Below are the code and all the weights of a small trained network. Each question names an input and a target symbol and asks about switching units off, where a switched-off unit gives its printed mean instead of its output.

import numpy as np


def w(rows, s, z=0):
    codes = np.array(rows[::2]) - 128.0
    scale = np.full(codes.shape[1], s)
    scale[-1] = z or s
    return codes * scale


def norm(h):
    return h / np.sqrt((h * h).mean(-1, keepdims=True) + 1e-5)


def f(y):
    return y / 2 * (1 + np.tanh(0.7978845608 * (y + 0.044715 * y**3)))


def softmax(a):
    e = np.exp(a - a.max(-1, keepdims=True))
    return e / e.sum(-1, keepdims=True)


def log_softmax(a):
    a = a - a.max(-1, keepdims=True)
    return a - np.log(np.exp(a).sum(-1, keepdims=True))


def net(x, mask):
    ids = ['βγδεζμστψ'.index(c) for c in x.split()]
    T = len(ids)
    res = E[ids] + P[:T]
    r = norm(res)
    for j in range(2):
        rows = slice(2 * j, 2 * j + 2)
        q, k, v = (r @ M[0][rows].T for M in (Q, K, V))
        z = softmax(np.where(np.tri(T) > 0, q @ k.T / 2**0.5, -1e9)) @ v
        o = O[0][rows]
        res = res + np.where(mask[j], z, o[:, -1]) @ o[:, :-1]
    y = f(norm(res) @ A[0][:, :-1].T + A[0][:, -1])
    res = res + np.where(mask[2:6], y, B[0][:, -1]) @ B[0][:, :-1]
    return log_softmax(norm(res)[-1] @ U[:, :-1].T + U[:, -1])


Q, K, V, O, A, B = {}, {}, {}, {}, {}, {}
E = w([
[163,84,122,122],'β',
[118,74,109,130],'γ',
[165,80,81,110],'δ',
[157,83,133,157],'ε',
[143,97,101,159],'ζ',
[168,86,121,124],'μ',
[186,103,104,151],'σ',
[126,120,76,130],'τ',
[27,120,17,254],'ψ',
],0.00086)
P = w([
[70,210,162,109],'0',
[215,114,170,77],'1',
[223,100,162,78],'2',
[215,98,158,78],'3',
[235,97,149,85],'4',
[241,97,151,82],'5',
[237,90,144,83],'6',
[246,79,140,93],'7',
[244,70,138,81],'8',
[255,64,130,86],'9',
],0.00068)
Q[0] = w([
[222,3,103,44],'H1',
[133,13,105,139],'H1',
[23,208,168,81],'H2',
[26,235,175,74],'H2',
],0.0046)
K[0] = w([
[9,211,153,107],'H1',
[3,148,93,118],'H1',
[216,80,191,42],'H2',
[234,83,201,22],'H2',
],0.0047)
V[0] = w([
[104,120,3,94],'H1',
[196,133,92,164],'H1',
[97,155,93,205],'H2',
[79,75,120,209],'H2',
],0.0035)
O[0] = w([
[212,173,114,57,98],'H1',
[79,77,126,50,112],'H1',
[61,93,50,53,250],'H2',
[99,132,3,151,125],'H2',
],0.0033,0.0013)
A[0] = w([
[127,183,218,139,157],'N1',
[83,106,2,69,59],'N2',
[161,80,147,121,250],'N3',
[196,139,111,93,169],'N4',
],0.0038,0.0018)
B[0] = w([
[158,28,72,98,122],'N1',
[252,7,120,139,225],'N2',
[44,171,83,105,253],'N3',
[51,149,105,164,197],'N4',
],0.0026,0.002)
U = w([
[161,114,199,179,92],'β',
[25,104,121,231,106],'γ',
[152,255,54,217,170],'δ',
[213,25,37,110,211],'ε',
[123,222,77,57,58],'ζ',
[138,126,107,108,4],'μ',
[166,113,205,192,94],'σ',
[11,83,178,8,201],'τ',
[230,206,205,44,139],'ψ',
],0.0081,0.0037)

Each question gives the input, a string of symbols that net reads in full, and the target symbol t.
The units are the heads (2 rows each of Q, K, V and O) and the neurons (one row each of A and B). Each row of codes is followed by its name. A weight is (code - 128) times the scale printed after its matrix; where a second scale follows, it is the last column's (O, A, B and U).
mask holds one flag per unit, heads first, then neurons. A switched-off unit (its flag False) gives its mean, the last column of its rows in O or B, instead of its output. The means were averaged over made-up inputs and are rounded, as every weight is.
A unit's drop is (log p(t) with every unit on - log p(t) with that unit switched off) / (log p(t) with every unit on - log p(t) with every unit switched off).
The circuit of an input: a set's keep is (log p(t) with only the set's units on - log p(t) with every unit switched off) / (log p(t) with every unit on - log p(t) with every unit switched off). Starting from all 6 units, units are removed one at a time, each time the one whose removal leaves the highest keep (on an exact tie, the one counted first), for as long as the keep stays at least 0.8.
circuit, biggest first: the units of the circuit, biggest drop first
most important unit: the unit with the biggest drop
k most important neurons: the k neurons with the biggest drops, biggest first
heads that matter: for each layer, one digit per head in row order, 1 if its drop is at least 0.15 and else 0, layers parted by /
drop when u is switched off: that unit's drop, to one decimal
input σ γ σ ζ ε τ, target τ: heads that matter : 01
input δ δ σ ε, target ψ: most important unit : H2
input γ δ σ τ, target δ: circuit, biggest first : [H1 N2]
input τ ζ ζ, target ζ: heads that matter : 10
input τ σ σ, target ζ: circuit, biggest first : [N2 H1 N4]
input γ ζ ζ σ γ, target δ: heads that matter : 10
input γ σ σ δ ζ, target δ: heads that matter : 10
input ε β σ σ, target γ: heads that matter : 10
input δ σ ζ τ σ σ ζ σ μ, target ψ: circuit, biggest first : [H2 H1]
input γ τ σ σ γ, target δ: circuit, biggest first : [H1 N2]
input γ ζ τ σ σ, target δ: circuit, biggest first : [N2 H1]
input μ σ δ ζ σ, target σ: 2 most important neurons : [N2 N1]
input τ δ σ δ, target ζ: 2 most important neurons : [N2 N4]
input ε σ ζ ζ, target γ: most important unit : H1
input τ ζ σ σ β γ σ σ γ, target ζ: 2 most important neurons : [N2 N4]
input σ τ μ, target τ: drop when H2 is switched off : 0.3
input σ σ σ δ ζ, target τ: drop when N2 is switched off : 0.2
input σ μ σ γ τ, target τ: drop when H2 is switched off : 1.0
input ε σ μ ε γ, target γ: drop when N2 is switched off : 0.2
input β β ζ γ, target σ: most important unit : H2
